Below are the code and all the weights of a small trained network. Each question names an input and a target symbol and asks about switching units off, where a switched-off unit gives its printed mean instead of its output.

import numpy as np


def w(rows, s, z=0):
    codes = np.array(rows[::2]) - 128.0
    scale = np.full(codes.shape[1], s)
    scale[-1] = z or s
    return codes * scale


def f(y):
    return y / 2 * (1 + np.tanh(0.7978845608 * (y + 0.044715 * y**3)))


def softmax(a):
    e = np.exp(a - a.max(-1, keepdims=True))
    return e / e.sum(-1, keepdims=True)


def log_softmax(a):
    a = a - a.max(-1, keepdims=True)
    return a - np.log(np.exp(a).sum(-1, keepdims=True))


def net(x, mask):
    ids = ['ΓΨαζησω'.index(c) for c in x.split()]
    T = len(ids)
    res = E[ids] + P[:T]
    u = 0
    for l in range(2):
        q, k, v = (res @ M[l].T for M in (Q, K, V))
        z = softmax(np.where(np.tri(T) > 0, q @ k.T / 4**0.5, -1e9)) @ v
        res = res + np.where(mask[u], z, O[l][:, -1]) @ O[l][:, :-1]
        u += 1
        y = f(res @ A[l][:, :-1].T + A[l][:, -1])
        res = res + np.where(mask[u : u + 4], y, B[l][:, -1]) @ B[l][:, :-1]
        u += 4
    return log_softmax(res[-1] @ U[:, :-1].T + U[:, -1])


Q, K, V, O, A, B = {}, {}, {}, {}, {}, {}
E = w([
[89,118,145,93,136,76,42,114,185],'Γ',
[195,80,166,83,209,172,184,121,185],'Ψ',
[118,88,132,89,60,40,90,162,163],'α',
[176,231,172,186,211,152,85,21,109],'ζ',
[128,201,34,94,90,6,65,135,151],'η',
[170,55,116,109,111,126,104,182,55],'σ',
[179,212,116,207,130,54,161,199,163],'ω',
],0.012)
P = w([
[162,220,226,76,1,170,75,233,140],'0',
[209,193,198,53,107,141,77,188,127],'1',
[208,181,169,87,100,139,69,171,126],'2',
[199,178,146,96,109,133,78,156,122],'3',
[196,159,141,115,119,123,88,136,123],'4',
[180,148,127,126,134,119,89,128,136],'5',
[164,139,117,132,144,105,100,120,127],'6',
[148,127,103,141,157,105,106,112,133],'7',
[137,105,101,154,165,93,110,102,136],'8',
[125,94,93,162,174,83,126,99,136],'9',
[117,75,83,179,175,84,132,92,136],'10',
[103,70,69,180,171,75,141,76,138],'11',
[85,63,55,183,174,81,155,62,147],'12',
[66,57,29,199,170,86,144,64,137],'13',
],0.0081)
Q[0] = w([
[96,32,140,59,56,196,188,196,161],'L0H1',
[251,180,109,221,213,80,44,37,77],'L0H1',
[182,195,190,226,237,102,104,58,183],'L0H1',
[107,66,63,98,69,100,129,190,164],'L0H1',
],0.011)
K[0] = w([
[206,197,246,51,178,153,64,145,142],'L0H1',
[39,48,38,253,204,140,196,20,105],'L0H1',
[3,89,98,195,186,105,209,111,155],'L0H1',
[227,254,227,123,138,187,61,120,88],'L0H1',
],0.0081)
V[0] = w([
[101,81,183,100,138,105,86,124,253],'L0H1',
[203,199,56,171,112,79,138,150,185],'L0H1',
[148,122,109,70,104,108,181,130,77],'L0H1',
[176,132,164,123,128,226,98,169,80],'L0H1',
],0.0075)
O[0] = w([
[163,157,107,61,6,190,216,74,216,124],'L0H1',
[152,81,118,145,185,143,91,223,253,253],'L0H1',
[161,112,204,121,198,48,91,99,126,63],'L0H1',
[49,132,193,126,94,120,172,184,89,178],'L0H1',
],0.0061,0.0051)
A[0] = w([
[195,2,137,78,233,246,144,183,94,192],'L0N1',
[137,237,154,200,52,194,173,22,74,110],'L0N2',
[115,124,99,18,113,18,101,91,187,206],'L0N3',
[70,105,186,151,103,207,185,183,122,3],'L0N4',
],0.0063,0.0034)
B[0] = w([
[84,116,154,54,95,110,82,62,253,253],'L0N1',
[231,82,88,26,167,150,50,71,29,236],'L0N2',
[57,90,133,104,67,186,92,141,66,253],'L0N3',
[193,103,243,230,82,106,97,82,178,107],'L0N4',
],0.0068,0.0033)
Q[1] = w([
[65,32,87,54,23,70,215,255,156],'L1H1',
[176,169,159,196,246,244,232,36,74],'L1H1',
[31,104,117,186,65,112,169,218,174],'L1H1',
[43,103,158,83,18,35,81,154,93],'L1H1',
],0.0092)
K[1] = w([
[186,223,255,48,84,133,84,163,154],'L1H1',
[79,67,66,131,228,108,197,50,115],'L1H1',
[199,222,169,96,149,105,83,182,105],'L1H1',
[164,168,229,129,51,202,8,131,127],'L1H1',
],0.0078)
V[1] = w([
[199,105,166,187,149,21,162,252,190],'L1H1',
[184,229,162,219,205,243,75,25,159],'L1H1',
[83,240,36,2,182,81,81,47,248],'L1H1',
[105,172,70,165,174,118,3,195,24],'L1H1',
],0.0064)
O[1] = w([
[57,42,71,84,145,140,250,104,101,135],'L1H1',
[174,71,127,156,187,206,84,252,123,249],'L1H1',
[147,212,159,18,157,61,67,254,131,179],'L1H1',
[153,58,190,136,17,127,103,149,92,254],'L1H1',
],0.0081,0.0042)
A[1] = w([
[121,202,135,208,165,44,87,176,127,252],'L1N1',
[43,161,198,196,95,53,163,88,166,101],'L1N2',
[162,208,173,255,115,114,220,179,173,89],'L1N3',
[130,207,166,166,229,159,157,151,130,61],'L1N4',
],0.0071,0.0038)
B[1] = w([
[115,158,235,141,63,158,162,110,140,255],'L1N1',
[209,178,29,66,142,159,75,168,173,177],'L1N2',
[125,152,192,21,1,41,149,90,237,122],'L1N3',
[81,6,105,105,47,93,58,97,120,191],'L1N4',
],0.0091,0.0067)
U = w([
[121,161,233,148,79,172,172,95,223,124],'Γ',
[83,193,96,134,226,186,143,174,103,248],'Ψ',
[227,201,31,100,167,121,113,180,89,130],'α',
[135,105,127,148,103,178,63,156,86,101],'ζ',
[103,91,129,51,83,50,59,129,50,3],'η',
[162,102,130,159,35,162,122,44,122,57],'σ',
[51,113,201,162,115,114,146,70,2,226],'ω',
],0.0054,0.0051)

Each question gives the input, a string of symbols that net reads in full, and the target symbol t.
The units are the heads (4 rows each of Q, K, V and O) and the neurons (one row each of A and B). Each row of codes is followed by its name. A weight is (code - 128) times the scale printed after its matrix; where a second scale follows, it is the last column's (O, A, B and U).
mask holds one flag per unit, layer by layer, with each layer's heads first. A switched-off unit (its flag False) gives its mean, the last column of its rows in O or B, instead of its output. The means were averaged over made-up inputs and are rounded, as every weight is.
A unit's drop is (log p(t) with every unit on - log p(t) with that unit switched off) / (log p(t) with every unit on - log p(t) with every unit switched off).
The circuit of an input: a set's keep is (log p(t) with only the set's units on - log p(t) with every unit switched off) / (log p(t) with every unit on - log p(t) with every unit switched off). Starting from all 10 units, units are removed one at a time, each time the one whose removal leaves the highest keep (on an exact tie, the one counted first), for as long as the keep stays at least 0.8.
circuit, biggest first: the units of the circuit, biggest drop first
top k neurons: the k neurons with the biggest drops, biggest first
top k neurons in layer l: the k neurons of layer l with the biggest drops, biggest first
input ζ η η σ ζ η σ ζ ζ σ Ψ Γ, target ζ: circuit, biggest first => L1H1; L0N2
input Γ ω σ Ψ η ω ζ Ψ ζ, target η: circuit, biggest first => L1N4; L1H1; L0N1; L0N2
input ζ ζ Γ η Ψ ζ, target η: circuit, biggest first => L1N4; L1H1; L0N2; L0N1
input Γ ω Γ ζ ζ ζ σ σ Ψ η, target Γ: circuit, biggest first => L1N1; L0H1; L1H1
input Γ ζ ζ ζ Ψ Ψ η ζ ζ Γ α, target Γ: circuit, biggest first => L0H1; L1H1; L1N1
input Γ ζ Ψ, target Γ: circuit, biggest first => L0N1; L0N2
input ζ ζ ω ζ ω ζ ζ Γ, target ζ: top 3 neurons => L0N2; L0N3; L0N1
input σ Γ ω Γ Γ ζ ζ α ζ η Γ, target σ: top 2 neurons in layer 0 => L0N4; L0N3
input Ψ ζ σ η, target Ψ: top 2 neurons => L0N4; L0N3
input Γ ζ ω ζ σ Ψ ζ ω ζ η σ ζ σ, target Γ: circuit, biggest first => L1H1; L0H1; L1N1; L0N2
input ω ζ η ζ σ, target ω: circuit, biggest first => L1H1; L0H1
input ω Γ ζ ζ σ, target ω: circuit, biggest first => L1H1; L0H1; L1N2
input σ ζ σ ζ σ ζ ζ σ Γ α, target σ: circuit, biggest first => L1H1; L1N2
input Γ σ α, target Γ: circuit, biggest first => L1H1; L0H1; L1N1
input α σ ζ ζ α, target α: circuit, biggest first => L1N2; L1H1; L0H1; L0N2
input ζ Γ ζ ζ ζ σ σ ω, target Γ: circuit, biggest first => L0N2; L1N3
input Ψ Γ σ σ Ψ ζ ζ σ σ Γ, target Ψ: top 3 neurons => L0N4; L0N3; L0N2
input ζ ζ ζ, target ζ: top 2 neurons => L0N2; L1N4
input σ σ Ψ η η ζ ζ Ψ ζ ω σ, target σ: top 2 neurons => L1N2; L0N1
input η ζ ζ ζ σ η ζ σ η σ ζ, target ω: top 4 neurons => L0N1; L0N2; L1N2; L1N1
input α ζ ζ Γ α σ ζ ω η η ζ σ, target α: top 4 neurons => L1N2; L0N1; L0N3; L1N1
input ζ ζ ζ Γ ζ ζ ζ ζ ζ Γ ζ, target α: top 3 neurons => L0N2; L1N1; L1N4
input α Ψ σ ζ ζ Γ ζ ζ, target ζ: top neuron => L1N4
input α α ζ α ζ ζ Γ, target α: top neuron in layer 1 => L1N2
input ζ η ζ Γ Ψ Γ η η η ζ, target Γ: top 2 neurons => L1N1; L0N3
input σ σ ζ Γ ω ζ ζ Γ ζ ζ ζ η σ Γ, target σ: top 2 neurons => L1N2; L0N4
